Here is a tiny trained network, its code and every weight. The questions are about switching its units off for an input and a target symbol, where a switched-off unit gives its printed mean instead of its output.

import numpy as np


def w(rows, s, z=0):
    codes = np.array(rows[::2]) - 128.0
    scale = np.full(codes.shape[1], s)
    scale[-1] = z or s
    return codes * scale


def norm(h):
    return h / np.sqrt((h * h).mean(-1, keepdims=True) + 1e-5)


def f(y):
    return np.maximum(y, 0)


def softmax(a):
    e = np.exp(a - a.max(-1, keepdims=True))
    return e / e.sum(-1, keepdims=True)


def log_softmax(a):
    a = a - a.max(-1, keepdims=True)
    return a - np.log(np.exp(a).sum(-1, keepdims=True))


def net(x, mask):
    ids = ['ΓΔΞΣαβζηθλμπτψω'.index(c) for c in x.split()]
    T = len(ids)
    res = E[ids] + P[:T]
    u = 0
    for l in range(2):
        q, k, v = (norm(res) @ M[l].T for M in (Q, K, V))
        z = softmax(np.where(np.tri(T) > 0, q @ k.T / 3**0.5, -1e9)) @ v
        res = res + np.where(mask[u], z, O[l][:, -1]) @ O[l][:, :-1]
        u += 1
        y = f(norm(res) @ A[l][:, :-1].T + A[l][:, -1])
        res = res + np.where(mask[u : u + 8], y, B[l][:, -1]) @ B[l][:, :-1]
        u += 8
    return log_softmax(norm(res)[-1] @ U[:, :-1].T + U[:, -1])


Q, K, V, O, A, B = {}, {}, {}, {}, {}, {}
E = w([
[97,187,4,145],'Γ',
[147,100,115,45],'Δ',
[155,96,198,134],'Ξ',
[243,204,146,130],'Σ',
[149,119,106,132],'α',
[135,135,75,160],'β',
[200,83,207,105],'ζ',
[215,125,67,137],'η',
[137,134,179,170],'θ',
[100,128,131,117],'λ',
[138,91,138,161],'μ',
[178,132,139,153],'π',
[137,143,87,160],'τ',
[216,136,159,115],'ψ',
[104,79,100,111],'ω',
],0.021)
P = w([
[56,187,140,177],'0',
[157,8,241,24],'1',
[153,157,203,43],'2',
[41,135,115,116],'3',
[3,204,89,180],'4',
[130,186,219,108],'5',
[123,122,14,91],'6',
[111,248,100,147],'7',
],0.0076)
Q[0] = w([
[36,167,26,190],'0.h0',
[5,215,18,191],'0.h0',
[222,132,97,238],'0.h0',
],0.013)
K[0] = w([
[201,64,131,90],'0.h0',
[212,32,165,4],'0.h0',
[136,84,234,35],'0.h0',
],0.017)
V[0] = w([
[189,90,18,75],'0.h0',
[36,44,187,123],'0.h0',
[243,92,201,4],'0.h0',
],0.014)
O[0] = w([
[62,179,222,132,24],'0.h0',
[42,48,113,37,50],'0.h0',
[194,187,103,7,253],'0.h0',
],0.014,0.0018)
A[0] = w([
[113,67,150,127,185],'0.n0',
[100,93,105,136,153],'0.n1',
[78,142,120,135,127],'0.n2',
[93,99,117,100,170],'0.n3',
[101,146,123,74,112],'0.n4',
[50,226,2,161,1],'0.n5',
[139,130,132,182,153],'0.n6',
[147,148,173,126,139],'0.n7',
],0.029,0.0037)
B[0] = w([
[99,128,97,165,228],'0.n0',
[152,142,106,176,204],'0.n1',
[169,144,109,130,162],'0.n2',
[151,164,99,154,192],'0.n3',
[195,127,160,126,254],'0.n4',
[16,194,216,2,176],'0.n5',
[105,59,124,152,254],'0.n6',
[88,137,78,147,190],'0.n7',
],0.036,0.0081)
Q[1] = w([
[196,124,48,11],'1.h0',
[166,7,248,150],'1.h0',
[154,43,37,189],'1.h0',
],0.016)
K[1] = w([
[104,129,157,250],'1.h0',
[66,252,11,132],'1.h0',
[68,203,226,136],'1.h0',
],0.018)
V[1] = w([
[131,97,15,131],'1.h0',
[239,224,147,69],'1.h0',
[105,71,128,3],'1.h0',
],0.019)
O[1] = w([
[198,192,69,84,182],'1.h0',
[93,34,114,80,62],'1.h0',
[248,36,190,168,2],'1.h0',
],0.019,0.0096)
A[1] = w([
[76,154,152,19,126],'1.n0',
[74,66,187,187,187],'1.n1',
[173,109,164,178,132],'1.n2',
[1,153,130,71,84],'1.n3',
[120,86,148,11,131],'1.n4',
[8,154,182,63,3],'1.n5',
[32,154,127,173,100],'1.n6',
[119,174,13,195,156],'1.n7',
],0.017,0.0042)
B[1] = w([
[146,169,34,190,200],'1.n0',
[119,23,69,217,211],'1.n1',
[78,72,130,88,157],'1.n2',
[171,107,146,25,171],'1.n3',
[13,100,165,213,179],'1.n4',
[152,246,165,4,158],'1.n5',
[158,87,118,24,190],'1.n6',
[175,82,230,102,249],'1.n7',
],0.021,0.012)
U = w([
[132,136,154,133,104],'Γ',
[94,102,172,110,184],'Δ',
[233,103,43,93,111],'Ξ',
[135,125,103,78,132],'Σ',
[113,138,154,185,207],'α',
[79,146,155,168,157],'β',
[202,78,165,64,167],'ζ',
[38,164,199,70,253],'η',
[196,129,71,164,30],'θ',
[147,154,61,169,45],'λ',
[158,155,52,179,34],'μ',
[225,126,226,141,139],'π',
[97,153,144,153,122],'τ',
[49,135,1,105,137],'ψ',
[101,179,58,167,57],'ω',
],0.0099,0.0036)

Each question gives the input, a string of symbols that net reads in full, and the target symbol t.
The units are the heads (3 rows each of Q, K, V and O) and the neurons (one row each of A and B). Each row of codes is followed by its name. A weight is (code - 128) times the scale printed after its matrix; where a second scale follows, it is the last column's (O, A, B and U).
mask holds one flag per unit, layer by layer, with each layer's heads first. A switched-off unit (its flag False) gives its mean, the last column of its rows in O or B, instead of its output. The means were averaged over made-up inputs and are rounded, as every weight is.
A unit's drop is (log p(t) with every unit on - log p(t) with that unit switched off) / (log p(t) with every unit on - log p(t) with every unit switched off).
The circuit of an input: a set's keep is (log p(t) with only the set's units on - log p(t) with every unit switched off) / (log p(t) with every unit on - log p(t) with every unit switched off). Starting from the 12 units with the biggest drops (on a tie, the unit counted first), units are removed one at a time, each time the one whose removal leaves the highest keep (on an exact tie, the one counted first), for as long as the keep stays at least 0.8.
circuit, biggest first: the units of the circuit, biggest drop first
unit that matters most: the unit with the biggest drop
k most important neurons: the k neurons with the biggest drops, biggest first
top k neurons in layer l: the k neurons of layer l with the biggest drops, biggest first
drop when u is switched off: that unit's drop, to one decimal
input Ξ ζ ω, target Ξ: unit that matters most	0.h0
input Ξ λ β, target Ξ: circuit, biggest first	[0.h0 1.h0]
input η Δ ψ, target η: circuit, biggest first	[0.h0 1.h0]
input ψ π η, target ψ: 2 most important neurons	[1.n4 0.n0]
input η η θ, target η: circuit, biggest first	[0.h0 1.h0]
input π α η Ξ, target π: 3 most important neurons	[1.n7 0.n6 0.n4]
input ζ η Ξ π α, target η: top 3 neurons in layer 1	[1.n4 1.n1 1.n5]
input ζ α ω, target ζ: circuit, biggest first	[1.h0 0.h0]
input π Σ ψ, target π: 2 most important neurons	[1.n7 0.n6]
input ζ α α, target ζ: circuit, biggest first	[0.h0 1.h0]
input Ξ Δ Δ ψ Γ, target η: 2 most important neurons	[0.n5 1.n4]
input π β λ, target π: 2 most important neurons	[0.n6 1.n7]
input ψ ψ α Ξ ψ ζ η ψ, target ψ: 3 most important neurons	[1.n4 1.n0 0.n0]
input π ζ η, target π: unit that matters most	1.n7
input Ξ ζ Ξ ω, target Ξ: drop when 0.h0 is switched off	0.9
input ψ ψ ψ, target ψ: drop when 1.h0 is switched off	1.0
input Ξ Ξ Ξ ψ π, target Ξ: drop when 0.h0 is switched off	1.5
input Ξ Ξ ψ θ, target Ξ: drop when 1.n5 is switched off	0.0
